Below is a small trained network, with its code and all its weights. Each question gives an input and a class and asks what happens when units are switched off, that is, made to give their printed mean instead of their output.

import numpy as np


def w(rows, s, z=0):
    codes = np.array(rows[::2]) - 128.0
    scale = np.full(codes.shape[1], s)
    scale[-1] = z or s
    return codes * scale


def f(y):
    return y / 2 * (1 + np.tanh(0.7978845608 * (y + 0.044715 * y**3)))


def log_softmax(a):
    a = a - a.max(-1, keepdims=True)
    return a - np.log(np.exp(a).sum(-1, keepdims=True))


def net(x, mask):
    res = np.array(x, float).reshape(1, 8) / 4 @ E
    y = f(res @ A[0][:, :-1].T + A[0][:, -1])
    res = res + np.where(mask, y, B[0][:, -1]) @ B[0][:, :-1]
    return log_softmax(res[-1] @ U[:, :-1].T + U[:, -1])


A, B = {}, {}
E = w([
[206,182,33,157,112,2,145,55],'x0',
[183,184,148,214,96,143,112,85],'x1',
[227,87,161,114,224,73,88,21],'x2',
[83,150,112,113,245,142,213,105],'x3',
[140,225,144,150,139,212,64,67],'x4',
[91,17,140,234,149,107,92,106],'x5',
[251,132,219,165,99,142,228,160],'x6',
[2,174,172,61,36,64,168,93],'x7',
],0.0056)
A[0] = w([
[127,103,125,134,115,122,125,138,166],'neuron 0',
[116,187,108,94,114,178,74,134,184],'neuron 1',
[213,193,65,149,122,82,155,113,140],'neuron 2',
[200,177,66,132,122,90,155,112,134],'neuron 3',
[155,100,133,131,187,152,132,140,170],'neuron 4',
[123,183,176,80,57,110,174,118,148],'neuron 5',
[85,130,97,130,109,128,136,153,105],'neuron 6',
[35,180,65,126,125,97,81,36,219],'neuron 7',
[138,185,129,79,123,200,87,155,154],'neuron 8',
[145,152,177,234,117,191,123,117,163],'neuron 9',
[117,124,80,33,150,73,163,121,32],'neuron 10',
[117,165,133,69,119,106,133,107,158],'neuron 11',
[139,173,137,85,111,188,101,157,172],'neuron 12',
[162,66,159,107,161,119,130,138,171],'neuron 13',
[127,77,136,129,153,54,158,100,169],'neuron 14',
[135,123,151,199,105,159,119,128,169],'neuron 15',
[113,179,174,87,28,99,171,114,192],'neuron 16',
[160,140,123,190,104,99,58,38,165],'neuron 17',
[210,124,139,182,107,111,94,77,253],'neuron 18',
[129,129,154,165,131,143,149,124,171],'neuron 19',
[22,134,94,113,150,128,96,71,199],'neuron 20',
[80,145,127,87,140,109,101,79,157],'neuron 21',
[67,116,100,102,121,131,148,175,20],'neuron 22',
[203,186,71,146,121,88,156,109,134],'neuron 23',
[119,192,183,81,55,95,188,118,147],'neuron 24',
[155,104,157,151,168,142,152,136,248],'neuron 25',
[116,81,132,146,135,109,134,141,237],'neuron 26',
[148,114,144,143,167,160,146,135,229],'neuron 27',
[68,114,95,152,2,127,120,222,217],'neuron 28',
[178,120,128,175,94,102,66,47,194],'neuron 29',
[79,120,95,146,54,122,127,189,159],'neuron 30',
[167,133,120,165,113,121,114,108,152],'neuron 31',
],0.0082,0.0029)
B[0] = w([
[137,133,134,116,133,125,118,135,141],'neuron 0',
[107,155,123,79,95,139,105,127,178],'neuron 1',
[156,174,73,154,166,122,144,103,228],'neuron 2',
[147,169,73,169,168,128,152,99,206],'neuron 3',
[120,148,122,99,112,148,123,155,173],'neuron 4',
[78,152,131,115,78,159,138,146,193],'neuron 5',
[140,114,147,118,127,117,108,129,146],'neuron 6',
[118,185,90,76,90,102,76,81,240],'neuron 7',
[85,168,100,66,75,154,108,141,180],'neuron 8',
[160,138,110,190,192,167,196,167,218],'neuron 9',
[102,148,108,188,147,147,191,117,169],'neuron 10',
[96,158,112,142,98,130,143,111,160],'neuron 11',
[88,146,127,79,80,159,114,154,177],'neuron 12',
[130,149,130,76,107,130,103,139,169],'neuron 13',
[108,169,119,90,93,143,119,137,188],'neuron 14',
[152,126,135,152,167,131,154,148,179],'neuron 15',
[78,142,148,96,56,161,129,164,217],'neuron 16',
[218,97,150,108,137,68,85,110,236],'neuron 17',
[224,110,147,103,156,96,97,134,254],'neuron 18',
[134,147,125,130,141,136,138,146,153],'neuron 19',
[148,185,95,75,125,105,78,90,211],'neuron 20',
[126,186,96,122,122,115,121,98,171],'neuron 21',
[161,93,160,98,133,87,70,119,156],'neuron 22',
[148,171,75,153,160,127,148,108,215],'neuron 23',
[51,139,141,118,55,158,141,146,203],'neuron 24',
[131,153,124,108,126,149,134,162,190],'neuron 25',
[143,145,128,105,133,126,117,146,171],'neuron 26',
[127,150,119,107,128,153,133,159,180],'neuron 27',
[148,70,188,97,124,120,100,254,253],'neuron 28',
[198,110,145,100,131,85,91,129,236],'neuron 29',
[151,79,176,109,128,112,104,202,195],'neuron 30',
[162,125,130,124,144,120,121,129,172],'neuron 31',
],0.0096,0.0072)
U = w([
[38,149,132,75,67,189,123,153,186],'0',
[155,128,109,255,210,155,189,138,146],'1',
[166,37,220,96,121,84,84,167,121],'2',
[72,88,132,219,132,145,110,33,3],'3',
[65,109,103,211,132,145,164,66,10],'4',
[27,141,125,213,87,139,178,89,75],'5',
[145,157,83,106,143,76,91,11,140],'6',
],0.0085,0.0047)

Each question gives the input, the list of numbers given to net, and the class t.
The units are the neurons (one row each of A and B). Each row of codes is followed by its name. A weight is (code - 128) times the scale printed after its matrix; where a second scale follows, it is the last column's (A, B and U).
mask holds one flag per neuron, in row order. A switched-off neuron (its flag False) gives its mean, the last column of its row in B, instead of its output. The means were averaged over made-up inputs and are rounded, as every weight is.
A unit's drop is (log p(t) with every unit on - log p(t) with that unit switched off) / (log p(t) with every unit on - log p(t) with every unit switched off).
The circuit of an input: a set's keep is (log p(t) with only the set's units on - log p(t) with every unit switched off) / (log p(t) with every unit on - log p(t) with every unit switched off). Starting from the 12 units with the biggest drops (on a tie, the unit counted first), units are removed one at a time, each time the one whose removal leaves the highest keep (on an exact tie, the one counted first), for as long as the keep stays at least 0.8.
circuit, biggest first: the units of the circuit, biggest drop first
unit that matters most: the unit with the biggest drop
k most important neurons: the k neurons with the biggest drops, biggest first
drop of u: that unit's drop, to one decimal
input [-4,-3,1,1,4,1,-8,-2], class 6: unit that matters most : neuron 20
input [-3,0,6,4,1,4,3,6], class 0: circuit, biggest first : neuron 17; neuron 18
input [-6,-6,8,7,8,4,8,4], class 1: circuit, biggest first : neuron 7; neuron 28
input [0,-3,-4,-6,-6,0,-2,5], class 2: 4 most important neurons : neuron 28; neuron 30; neuron 22; neuron 8
input [-5,-4,3,-4,-3,0,-4,-7], class 0: 2 most important neurons : neuron 17; neuron 18
input [-5,-5,-8,7,-5,-2,0,3], class 2: 3 most important neurons : neuron 22; neuron 28; neuron 30
input [-7,1,5,6,-7,1,-8,-4], class 0: 2 most important neurons : neuron 17; neuron 18
input [-5,-6,-7,-2,6,6,-2,-4], class 2: 2 most important neurons : neuron 28; neuron 30
input [0,7,4,0,3,0,0,-5], class 1: 2 most important neurons : neuron 9; neuron 7
input [3,0,-8,3,2,5,2,-1], class 1: circuit, biggest first : neuron 16; neuron 7
input [8,-3,-2,8,-5,2,2,0], class 1: circuit, biggest first : neuron 10; neuron 7
input [0,3,4,-1,-4,3,7,6], class 0: circuit, biggest first : neuron 24; neuron 16
input [-2,3,-1,-8,5,4,-4,7], class 2: 2 most important neurons : neuron 28; neuron 17
input [-8,5,2,2,-6,0,1,-4], class 1: most important neuron : neuron 28
input [2,4,3,2,-2,7,8,4], class 1: 2 most important neurons : neuron 28; neuron 9
input [-5,0,4,8,-7,4,1,-4], class 0: drop of neuron 28 : 0.1
input [-8,5,6,7,-7,-4,-8,6], class 6: drop of neuron 20 : 0.4
input [-4,-2,5,7,8,-2,4,-1], class 0: drop of neuron 4 : 0.1
input [-5,-8,3,5,-3,-1,6,2], class 0: drop of neuron 21 : 0.0
input [-2,3,-1,-7,3,-3,7,-6], class 1: circuit, biggest first : neuron 9
